[ 1.72  6.31  5.71 -0.58 -4.41  0.91] --> -4.41

[[-1.53  5.84  0.27 -3.72  1.66]
 [-2.07  2.19  1.95  2.77 -4.08]] --> 2.77

[[ 3.53  0.73  4.73 -0.56 -6.74  2.99 -5.18]
 [ 1.38 -1.04 -2.20 -0.50 -6.74 -3.96  0.31]] --> -3.96

[ 6.61 -1.57  3.18  2.90 -5.79] --> 2.90

[-5.18  6.61  2.89 -4.72 -6.63] --> -4.72

[ 0.11  5.51 -5.86  0.75  0.44] --> 0.75

[-3.72 -1.06 -4.31  5.61  3.98] --> 5.61

[[-5.67  5.79 -4.96  5.53 -4.33  3.75  5.07]
 [-5.60  4.74 -4.85  4.61 -4.95  5.89  5.56]
 [ 2.16 -1.80  1.97 -3.50  3.50 -3.24 -2.25]] --> -3.24

[[ 0.61  1.27 -0.03 -2.35 -1.67  3.21  3.50]
 [ 0.87 -3.91  1.46  0.82  0.70 -0.74 -1.12]
 [-0.65  6.20 -1.42  2.87  1.59 -2.86 -3.08]] --> -2.86

[[-4.25  5.23  6.80  1.83]
 [-4.63 -5.36  4.42  6.52]
 [-4.76 -4.00 -5.52 -6.53]] --> -5.52
---
[[49, 92, 62, 44, 76, 71, 70],
 [53, 83, 37, 21, 88, 88, 87]] >> 49, 87

[93, 17, 83, 51, 54, 76] >> 93, 76

[202, 105, 90, 168, 57, 166] >> 202, 166

[8, 1, 4, 6, 8, 3, 3] >> 8, 3

[[615, 722, 878, 441, 86],
 [-506, -301, 962, 936, -547]] >> 615, -547

[7, 2, 3, 1] >> 7, 1
---
[[-0.86 -3.55  6.60  3.16  3.68 -1.76 -0.17]
 [ 2.42 -0.71  1.57 -1.32 -3.58 -2.77  4.43]
 [-0.21  2.46  0.13 -1.90 -0.90 -1.08  0.84]] value -1.32

[ 3.03 -2.64 -1.92  5.61  4.39 -3.04  0.55] value 5.61

[ 4.43  1.75 -4.91 -2.21  1.46] value -4.91

[ 5.92 -0.34  3.46 -1.21  2.58  0.65 -3.09] value -1.21

[[-5.29  0.89 -6.64 -2.22  0.61]
 [ 4.55 -4.26  1.55  0.04  1.36]
 [-1.22  2.68  1.45  0.24 -0.78]] value 1.55

[ 5.39 -3.31 -0.85 -0.17 -4.87] value -0.85
---
[[-3.84  4.45  4.25 -5.08]
 [ 3.31  4.96  4.05  4.16]
 [-3.16  0.70 -0.41 -3.79]] => 4.05

[[ 3.06  2.89 -5.71  1.98  1.30]
 [ 0.07  1.64  0.11  1.50  1.95]] => 0.11

[[ 5.26  2.96  2.06 -2.37  3.41]
 [-3.48  6.07  1.97  1.94  4.16]] => 1.97

[[-1.77 -0.03  0.46 -0.05  5.80 -0.08  2.44]
 [-3.64  1.10  0.70 -0.42  5.80  0.35  3.17]
 [-1.83 -0.04  0.48 -0.05  5.80 -0.09  2.53]] => 0.70

[[-1.32 -2.67 -0.49 -5.72]
 [-1.32 -2.67 -0.70  2.80]
 [-1.32 -2.67 -0.49 -0.96]] => -0.70

[[ 2.35  2.45 -1.01 -1.80  4.63 -4.85]
 [ 1.05 -5.00  6.63  2.44 -6.34  1.60]
 [-0.34 -3.67  3.60 -2.18 -0.15 -3.67]] => 6.63

[[-2.70 -5.86  1.58  3.98]
 [-2.77 -3.37 -5.28 -1.98]
 [ 1.66  0.90  5.98  3.64]] => -5.28

[[-3.25  1.22  4.86 -0.37 -1.07]
 [ 1.26 -0.90 -2.26 -0.07  0.30]] => -2.26

[[-1.05 -1.05  5.37 -3.74 -0.33  6.10 -3.42]
 [ 0.12  0.12  5.87 -4.96 -1.34  3.44 -2.92]] => 5.87
---
[ 40 -44 -48 -41]
-44

[[715 399 445 824 500 497]
 [642 517 527 642 548 552]
 [297 913 844 133 728 732]]
133

[ 183  128  499 -595  590  292  674]
590

[[70 58 47 32 65]
 [56 39 39 55 49]
 [33 15 94 55 36]]
94

[3 2 8 4 1 6]
4

[7913 2823 7243 2559 6941]
7243

[7828 2629 1710 4911]
2629

[-523  911 -462  718 -410 -500]
718

[[86 70 55 84]
 [63 24 12 50]]
24
---
[ 3.62 -1.04 -1.07  5.77  1.09 -5.61  2.39]	5.77

[ 3.42 -5.64  1.37  0.24 -2.67]	1.37

[[ 0.20  0.24 -0.84  6.11  3.10]
 [-0.86  0.51  3.03 -1.27 -2.92]
 [ 2.85  0.52  3.58  5.77 -0.14]]	3.03

[ 6.20  0.30 -3.16  0.54  0.79]	-3.16

[ 1.51  1.41 -6.84  0.00  4.48 -2.54  0.68]	0.00

[[ 1.00 -0.93  5.44  1.12 -1.30 -3.08  3.74]
 [ 0.03  2.89 -3.16  1.60 -2.62  5.60  6.47]
 [ 0.39 -3.18 -5.69 -0.73 -3.49 -0.87  3.76]]	1.60

[-1.00 -2.03 -1.02  1.50  5.80]	-1.02

[-0.24 -3.43  2.11 -5.44 -0.62]	2.11

[-3.03 -6.39  6.35 -5.15  3.72]	6.35
